Below is a small trained network, with its code and all its weights. Each question gives an input and a class and asks what happens when units are switched off, that is, made to give their printed mean instead of their output.

import numpy as np


def w(rows, s, z=0):
    codes = np.array(rows[::2]) - 128.0
    scale = np.full(codes.shape[1], s)
    scale[-1] = z or s
    return codes * scale


def norm(h):
    return h / np.sqrt((h * h).mean(-1, keepdims=True) + 1e-5)


def f(y):
    return np.maximum(y, 0)


def log_softmax(a):
    a = a - a.max(-1, keepdims=True)
    return a - np.log(np.exp(a).sum(-1, keepdims=True))


def net(x, mask):
    res = np.array(x, float).reshape(1, 7) / 4 @ E
    u = 0
    for l in range(2):
        y = f(norm(res) @ A[l][:, :-1].T + A[l][:, -1])
        res = res + np.where(mask[u : u + 13], y, B[l][:, -1]) @ B[l][:, :-1]
        u += 13
    return log_softmax(norm(res)[-1] @ U[:, :-1].T + U[:, -1])


A, B = {}, {}
E = w([
[152,73,72],'x0',
[60,91,103],'x1',
[137,139,202],'x2',
[116,104,129],'x3',
[108,112,119],'x4',
[1,115,135],'x5',
[129,184,97],'x6',
],0.0089)
A[0] = w([
[128,124,118,8],'0.n1',
[2,118,75,211],'0.n2',
[109,114,104,41],'0.n3',
[61,199,108,116],'0.n4',
[139,148,121,73],'0.n5',
[138,60,97,6],'0.n6',
[123,137,188,159],'0.n7',
[136,148,64,117],'0.n8',
[147,103,112,57],'0.n9',
[143,75,124,82],'0.n10',
[125,122,130,17],'0.n11',
[132,56,74,203],'0.n12',
[88,125,114,41],'0.n13',
],0.016,0.002)
B[0] = w([
[130,130,148,128],'0.n1',
[87,8,108,246],'0.n2',
[117,128,159,145],'0.n3',
[192,68,40,184],'0.n4',
[197,112,136,139],'0.n5',
[171,110,19,157],'0.n6',
[162,38,213,171],'0.n7',
[130,89,178,165],'0.n8',
[163,104,90,140],'0.n9',
[132,105,69,150],'0.n10',
[115,115,148,128],'0.n11',
[152,86,25,185],'0.n12',
[126,86,135,154],'0.n13',
],0.016,0.011)
A[1] = w([
[159,153,159,118],'1.n1',
[126,231,152,147],'1.n2',
[243,108,63,212],'1.n3',
[129,94,58,40],'1.n4',
[101,156,133,8],'1.n5',
[115,111,91,176],'1.n6',
[116,95,88,47],'1.n7',
[161,227,133,170],'1.n8',
[120,152,111,14],'1.n9',
[109,69,11,170],'1.n10',
[92,111,107,31],'1.n11',
[32,157,62,223],'1.n12',
[221,114,101,162],'1.n13',
],0.011,0.0017)
B[1] = w([
[90,112,178,147],'1.n1',
[13,93,221,132],'1.n2',
[25,234,119,243],'1.n3',
[88,132,80,190],'1.n4',
[103,100,108,128],'1.n5',
[105,114,102,170],'1.n6',
[80,119,99,172],'1.n7',
[6,174,187,141],'1.n8',
[143,96,144,128],'1.n9',
[84,102,60,254],'1.n10',
[118,102,96,145],'1.n11',
[152,25,145,151],'1.n12',
[46,174,134,206],'1.n13',
],0.014,0.0097)
U = w([
[69,187,192,137],'0',
[61,8,93,175],'1',
[191,151,142,2],'2',
[116,105,241,150],'3',
[221,154,144,17],'4',
[106,199,130,145],'5',
[120,149,92,131],'6',
],0.016,0.0079)

Each question gives the input, the list of numbers given to net, and the class t.
The units are the neurons (one row each of A and B). Each row of codes is followed by its name. A weight is (code - 128) times the scale printed after its matrix; where a second scale follows, it is the last column's (A, B and U).
mask holds one flag per neuron, layer by layer. A switched-off neuron (its flag False) gives its mean, the last column of its row in B, instead of its output. The means were averaged over made-up inputs and are rounded, as every weight is.
A unit's drop is (log p(t) with every unit on - log p(t) with that unit switched off) / (log p(t) with every unit on - log p(t) with every unit switched off).
The circuit of an input: a set's keep is (log p(t) with only the set's units on - log p(t) with every unit switched off) / (log p(t) with every unit on - log p(t) with every unit switched off). Starting from the 12 units with the biggest drops (on a tie, the unit counted first), units are removed one at a time, each time the one whose removal leaves the highest keep (on an exact tie, the one counted first), for as long as the keep stays at least 0.8.
circuit, biggest first: the units of the circuit, biggest drop first
k most important neurons: the k neurons with the biggest drops, biggest first
top k neurons in layer l: the k neurons of layer l with the biggest drops, biggest first
drop of u: that unit's drop, to one decimal
input [2,-6,-5,-7,2,-2,-7], class 5: 2 most important neurons => 0.n2; 1.n3
input [-4,-6,7,0,1,3,8], class 5: 2 most important neurons => 0.n2; 0.n4
input [2,8,-8,6,-5,-7,-1], class 6: circuit, biggest first => 0.n2; 1.n3; 0.n7
input [3,2,-3,-6,5,-5,0], class 5: circuit, biggest first => 0.n2; 1.n3
input [-3,6,-3,-5,5,-7,0], class 0: circuit, biggest first => 0.n2; 1.n3
input [-5,-4,3,-7,0,3,0], class 3: most important neuron => 0.n7
input [-7,-4,-1,5,5,-2,6], class 0: top 2 neurons in layer 0 => 0.n2; 0.n12
input [-6,-7,0,-3,-7,6,-6], class 3: 2 most important neurons => 0.n2; 1.n10
input [5,-2,7,8,-6,-7,-4], class 6: 2 most important neurons => 0.n2; 0.n10
input [-6,-7,5,5,7,7,-6], class 3: top 2 neurons in layer 0 => 0.n12; 0.n7
input [-2,-7,5,-4,8,2,3], class 0: 2 most important neurons => 0.n2; 0.n8
input [5,-3,8,4,-7,-2,-7], class 3: drop of 0.n6 => 0.1
input [6,4,4,8,0,-5,-6], class 6: drop of 0.n2 => 0.3
input [-3,2,1,-3,8,-6,0], class 0: drop of 0.n2 => 0.7
input [4,5,-1,5,0,-6,1], class 6: drop of 0.n11 => 0.0
